Below are the code and all the weights of a small trained network. Each question names an input and a class and asks about switching units off, where a switched-off unit gives its printed mean instead of its output.

import numpy as np


def w(rows, s, z=0):
    codes = np.array(rows[::2]) - 128.0
    scale = np.full(codes.shape[1], s)
    scale[-1] = z or s
    return codes * scale


def f(y):
    return np.maximum(y, 0)


def log_softmax(a):
    a = a - a.max(-1, keepdims=True)
    return a - np.log(np.exp(a).sum(-1, keepdims=True))


def net(x, mask):
    res = np.array(x, float).reshape(1, 5) / 4 @ E
    y = f(res @ A[0][:, :-1].T + A[0][:, -1])
    res = res + np.where(mask, y, B[0][:, -1]) @ B[0][:, :-1]
    return log_softmax(res[-1] @ U[:, :-1].T + U[:, -1])


A, B = {}, {}
E = w([
[186,217,99,72,179,86,145,37,89],'x0',
[152,151,74,187,129,67,111,200,100],'x1',
[153,119,153,122,137,113,114,135,111],'x2',
[161,252,160,64,165,140,128,207,139],'x3',
[126,152,120,138,94,205,166,133,43],'x4',
],0.012)
A[0] = w([
[57,59,167,144,105,144,156,226,157,144],'neuron 1',
[105,95,112,151,70,134,79,75,106,6],'neuron 2',
[112,195,174,135,149,147,180,196,155,19],'neuron 3',
[206,174,145,109,159,180,150,162,158,24],'neuron 4',
[117,134,125,151,130,136,155,168,52,105],'neuron 5',
[148,108,99,153,183,95,182,72,105,92],'neuron 6',
[89,157,146,103,161,157,122,180,134,12],'neuron 7',
[120,47,106,214,159,152,154,79,131,64],'neuron 8',
[137,137,44,158,129,50,100,179,148,165],'neuron 9',
[89,115,254,91,158,168,143,56,226,127],'neuron 10',
[118,147,112,120,107,198,169,140,58,118],'neuron 11',
],0.0095,0.0024)
B[0] = w([
[143,190,191,109,173,80,255,91,118,247],'neuron 1',
[179,147,115,134,102,176,93,188,166,180],'neuron 2',
[220,89,37,109,117,193,103,152,127,189],'neuron 3',
[148,79,131,113,70,117,161,213,107,186],'neuron 4',
[129,150,173,114,171,157,78,102,77,168],'neuron 5',
[180,130,148,17,133,147,185,198,143,181],'neuron 6',
[185,144,45,159,78,167,140,191,170,167],'neuron 7',
[201,89,119,35,99,103,78,202,126,213],'neuron 8',
[73,170,155,172,135,189,56,9,65,202],'neuron 9',
[125,151,155,154,145,193,54,65,58,241],'neuron 10',
[46,150,186,138,231,143,92,201,91,196],'neuron 11',
],0.0087,0.013)
U = w([
[109,112,134,195,84,160,61,4,44,175],'0',
[233,14,37,98,1,106,147,162,174,4],'1',
[56,105,158,120,208,97,48,86,110,154],'2',
[168,130,129,77,146,51,248,47,118,160],'3',
],0.0072,0.0029)

Each question gives the input, the list of numbers given to net, and the class t.
The units are the neurons (one row each of A and B). Each row of codes is followed by its name. A weight is (code - 128) times the scale printed after its matrix; where a second scale follows, it is the last column's (A, B and U).
mask holds one flag per neuron, in row order. A switched-off neuron (its flag False) gives its mean, the last column of its row in B, instead of its output. The means were averaged over made-up inputs and are rounded, as every weight is.
A unit's drop is (log p(t) with every unit on - log p(t) with that unit switched off) / (log p(t) with every unit on - log p(t) with every unit switched off).
The circuit of an input: a set's keep is (log p(t) with only the set's units on - log p(t) with every unit switched off) / (log p(t) with every unit on - log p(t) with every unit switched off). Starting from all 11 units, units are removed one at a time, each time the one whose removal leaves the highest keep (on an exact tie, the one counted first), for as long as the keep stays at least 0.8.
circuit, biggest first: the units of the circuit, biggest drop first
most important unit: the unit with the biggest drop
top k neurons: the k neurons with the biggest drops, biggest first
drop when u is switched off: that unit's drop, to one decimal
input [-7,4,-3,-4,-6], class 3: top 2 neurons -> neuron 1; neuron 10
input [-2,2,6,3,3], class 1: most important unit -> neuron 10
input [-7,-6,3,-1,-6], class 3: top 4 neurons -> neuron 1; neuron 9; neuron 11; neuron 5
input [-1,4,-5,-8,-8], class 1: top 2 neurons -> neuron 8; neuron 10
input [5,-2,3,5,-4], class 1: circuit, biggest first -> neuron 1; neuron 4
input [0,-2,7,2,6], class 2: top 4 neurons -> neuron 11; neuron 10; neuron 9; neuron 1
input [-6,0,5,2,8], class 2: top 3 neurons -> neuron 11; neuron 5; neuron 6
input [6,-8,7,6,-2], class 0: top 2 neurons -> neuron 10; neuron 1
input [3,5,3,3,-1], class 0: top 2 neurons -> neuron 9; neuron 1
input [1,3,-6,-5,3], class 1: top 3 neurons -> neuron 10; neuron 8; neuron 1
input [5,3,-5,6,5], class 1: top 2 neurons -> neuron 4; neuron 3
input [-4,0,-1,-2,3], class 3: circuit, biggest first -> neuron 1; neuron 10
input [8,-3,8,-5,8], class 2: top 2 neurons -> neuron 11; neuron 1
input [2,5,-4,-2,-4], class 0: most important unit -> neuron 9
input [-7,-4,-5,-2,-2], class 3: top 2 neurons -> neuron 1; neuron 9
input [-1,-2,4,-5,7], class 2: top 2 neurons -> neuron 11; neuron 3
input [-6,5,0,0,-4], class 3: drop when neuron 1 is switched off -> 1.3
input [0,6,3,1,8], class 2: drop when neuron 11 is switched off -> 0.9
input [2,-1,6,-3,6], class 2: drop when neuron 9 is switched off -> 0.1
input [-4,4,-1,-8,0], class 1: circuit, biggest first -> neuron 8
